[[127  89 124  82 130  64 100  66 103 122  89 115  81 128  95  99]
 [128 128 128 128 128 128 128 128 128 128 128 128 128 128 128 128]
 [128 122 130 131 130 123 124 125 123 129 129 131 122 129 126 131]
 [124  98 115  55 118  62 103  58 110 113  72  97  85 122  90  79]
 [125 104 128 135 133 105 111 111 109 129 130 136 108 126 119 131]] >> 79

[[ 89  95 122 164 143 152  59 166 142 131  65 103 132 189]
 [132 147  84 117 169 182  46 160 143 109  73 149 121 127]
 [115 135 129 139 129 165  67 148 123 147 106 116  96 146]
 [116 104 102 146 152 174  62 148 130 140  81 103 117 180]
 [ 91 108 123 155 144 165  59 147 130 150  92  98  95 171]
 [ 98 126 131 144 128 162  71 160 130 137  83 101 106 177]] >> 171

[[145 115 138  93  68 131 108  60 174  89 101  82 107 118]
 [146 113 136  93  69 134 107  60 174  89 101  87 107 118]
 [147 111 134  93  71 137 106  60 174  89 101  91 107 118]
 [149 107 130  92  76 141 104  60 174  89 101  97 108 115]
 [148 109 132  93  73 138 105  59 174  89 101  94 107 117]
 [146 114 137  93  68 133 108  60 174  89 101  84 107 118]
 [142 119 142  94  65 127 109  62 173  89 102  76 107 121]
 [144 117 141  93  66 128 108  61 174  89 101  79 107 121]
 [141 122 144  95  64 123 112  65 173  89 103  74 107 121]
 [146 114 137  93  68 133 108  60 174  89 101  84 107 118]
 [140 124 145  97  63 121 113  67 172  89 104  71 106 123]
 [150 105 129  92  77 143 104  59 174  90 101 101 109 114]] >> 123

[[120 172 173 131 154 132  94 118  94 161 158]
 [177 124 169 184 117 138 141 175 149 129 131]
 [ 71  96 101 110 195 195  93 126 131  81  96]
 [ 66  79  98 112 164 195 119 125 112  89  74]
 [160  87 119 161  97 136 167 165 160 106 100]
 [ 83  81 115 131 165 198 119 140 120  90  80]
 [139 113 116 139 167 151 109 151 179  85 128]
 [ 92 167 162 110 141 132 101  97  63 171 144]
 [124 177 143 109 165 110  84 107 127 143 173]
 [115 138 155 130  94 125 146 116  69 170 120]] >> 173

[[ 83 161 117  91 127 121 112  85  51 171 128 169]
 [156 118  87 127  67  95 175 129 124 141 114 159]
 [187 186 158 165 175 120  79 164 175 135 187 126]
 [152 124  61 104  67  80 165 116 139 139 119 137]
 [203 126 133 190 119 130 141 191 165 119 129 139]
 [148 101  71 125 141 122 127 141 172  95 120  87]] >> 139

[[110 100 167 123 133 118 148 128  93 193 123  96 148]
 [136 111 160  88 140  93 148 133  95 190 121 135 148]
 [168 118 121 113  89 111 148  89 152 119  99 161  90]
 [141  97 155 107 128 108 147 118 112 179 106 132 138]
 [112 106 153 156  98 157 156 100 110 158 104  90 105]
 [124 125 110 142 177 125  86 166 137 129 143 130 189]] >> 105
---
Input:
array([[115, 117, 203, 136, 119,  90, 193],
       [118, 110, 151, 186, 214, 149, 105]])
Output: 149

Input:
array([[132,  69, 202, 193],
       [190, 149, 219, 193]])
Output: 219

Input:
array([[160, 171, 192, 110, 201],
       [169, 137, 147, 126, 178]])
Output: 126

Input:
array([[163,  50,  76, 165],
       [143,  78, 112, 162]])
Output: 112

Input:
array([[138,  99, 196, 104, 152, 131, 151],
       [187,  97, 120,  95, 114, 126, 156]])
Output: 126

Input:
array([[123,  90, 193,  78],
       [ 73,  48, 189,  69]])
Output: 189

Input:
array([[176, 117,  77, 142, 154, 144, 189],
       [136, 117, 107,  83,  58, 170, 137]])
Output: 170
---
103 108 103 110 89
207 161 150 176 157
166 118 177 184 156
value 103

193 137 140 142 147 165
110 170 123 149 77 97
116 194 118 164 121 97
value 140

104 156 167 74 95
119 146 176 73 100
83 144 119 67 59
value 167

151 48 210 126 144 135
137 47 162 104 105 172
164 45 185 128 125 130
value 210

146 120 104 157
96 87 108 137
143 182 201 77
value 104

123 138 145 149 162 106 107
88 95 157 129 122 176 138
166 160 91 96 49 159 128
value 145

150 43 105 120 68 126 186
101 106 118 148 144 85 154
132 68 159 131 159 142 114
value 105

205 85 162 102
150 146 211 147
116 79 126 78
value 162

111 125 65 152 139 103 104
133 195 119 129 162 114 83
123 64 155 145 133 148 115
value 65

165 131 82 143 81
102 91 60 167 142
119 93 104 158 141
value 82
---
165 184 71 81 184 215
158 108 212 94 49 57
189 190 115 112 83 103
ans = 190

135 141 127 62 106 141 131
135 138 127 112 106 141 125
135 138 127 112 106 141 131
ans = 138

141 130 123 89 122 102 99
103 173 127 177 58 174 186
131 46 145 156 121 92 79
ans = 46

148 122 126 141 105 141
149 199 99 90 116 182
132 93 149 130 151 140
ans = 93

124 148 118 122
145 38 154 128
119 177 117 131
ans = 177

142 183 117 142 116 113
142 194 99 113 134 131
157 153 114 114 126 124
ans = 153
---
[[108, 130, 62, 138, 110, 79, 116], [85, 134, 68, 138, 111, 124, 133]] → 68
[[82, 75, 216, 84, 135], [95, 157, 198, 60, 55]] → 198
[[159, 190, 67, 72, 154, 193, 86], [134, 125, 155, 98, 187, 91, 156]] → 155
[[71, 84, 131, 106], [167, 63, 148, 117]] → 148
[[49, 146, 117, 94, 134, 171], [98, 193, 138, 147, 152, 77]] → 138
[[121, 204, 178, 54, 147], [102, 172, 123, 93, 161]] → 123
[[115, 166, 52, 163, 101], [120, 162, 61, 165, 97]] → 61
[[156, 61, 126, 96, 173, 119, 116], [156, 156, 73, 97, 135, 190, 85]] → 73
[[144, 110, 83, 53, 46, 111], [150, 110, 122, 107, 128, 144]] → 122
[[150, 111, 150, 119, 56, 143], [152, 115, 156, 123, 80, 142]] → 156
---
173 114 201 186 116 77: 186

152 60 126 105 161 120
148 154 101 93 156 155
146 59 121 123 134 129
: 123

168 102 37 181: 102

115 152 177 86 208: 177

44 153 52 124 109 155: 124

178 192 183 74 62 187: 74
---
Input: [208 193 212 139]
Output: 139
Input: [112 148  70  56  82]
Output: 82
Input: [158 198 138 103 116]
Output: 116
Input: [ 76 126 148  60 162]
Output: 162
Input: [ 99  55 163 174 117 213 130]
Output: 130
Input: [158 130  88 133 209 159]
Output: 159
---
[110 135 193 121]: 110, 121

[[135  62 120 105]
 [147 121  84 135]
 [126 106 123 120]]: 135, 120

[204  62  50  69 194]: 204, 194

[ 65  94 202  78 175 189  62]: 65, 62

[117 105 133 138 194 140]: 117, 140

[199  90 140  96]: 199, 96

[[179 176 171  71  81 113]
 [154  70  97 194 146 168]]: 179, 168
---
168 178 122 98 131 45 133
161 149 145 148 182 127 196
-> 122

132 154 167 219 201 135 -> 167

211 56 192 147 120 -> 192

184 114 200 189 87 146 -> 200

92 163 170 69 142 204
167 203 81 148 149 110
113 47 84 98 119 200
-> 170

217 183 126 38 -> 126
---
103 75 56 62 85 136 93
135 165 101 201 91 41 71
-> 103, 71

76 107 95 78 180 156
70 67 142 163 185 166
127 91 104 95 43 174
-> 76, 174

123 107 179 214 149 201 -> 123, 201

196 140 141 149 148
187 139 148 149 175
-> 196, 175

103 168 171 155 104
191 166 104 210 179
-> 103, 179

92 64 170 117 112 129 -> 92, 129

154 132 166 127 127 109 148
170 114 194 118 142 104 150
161 116 178 120 132 104 152
-> 154, 152
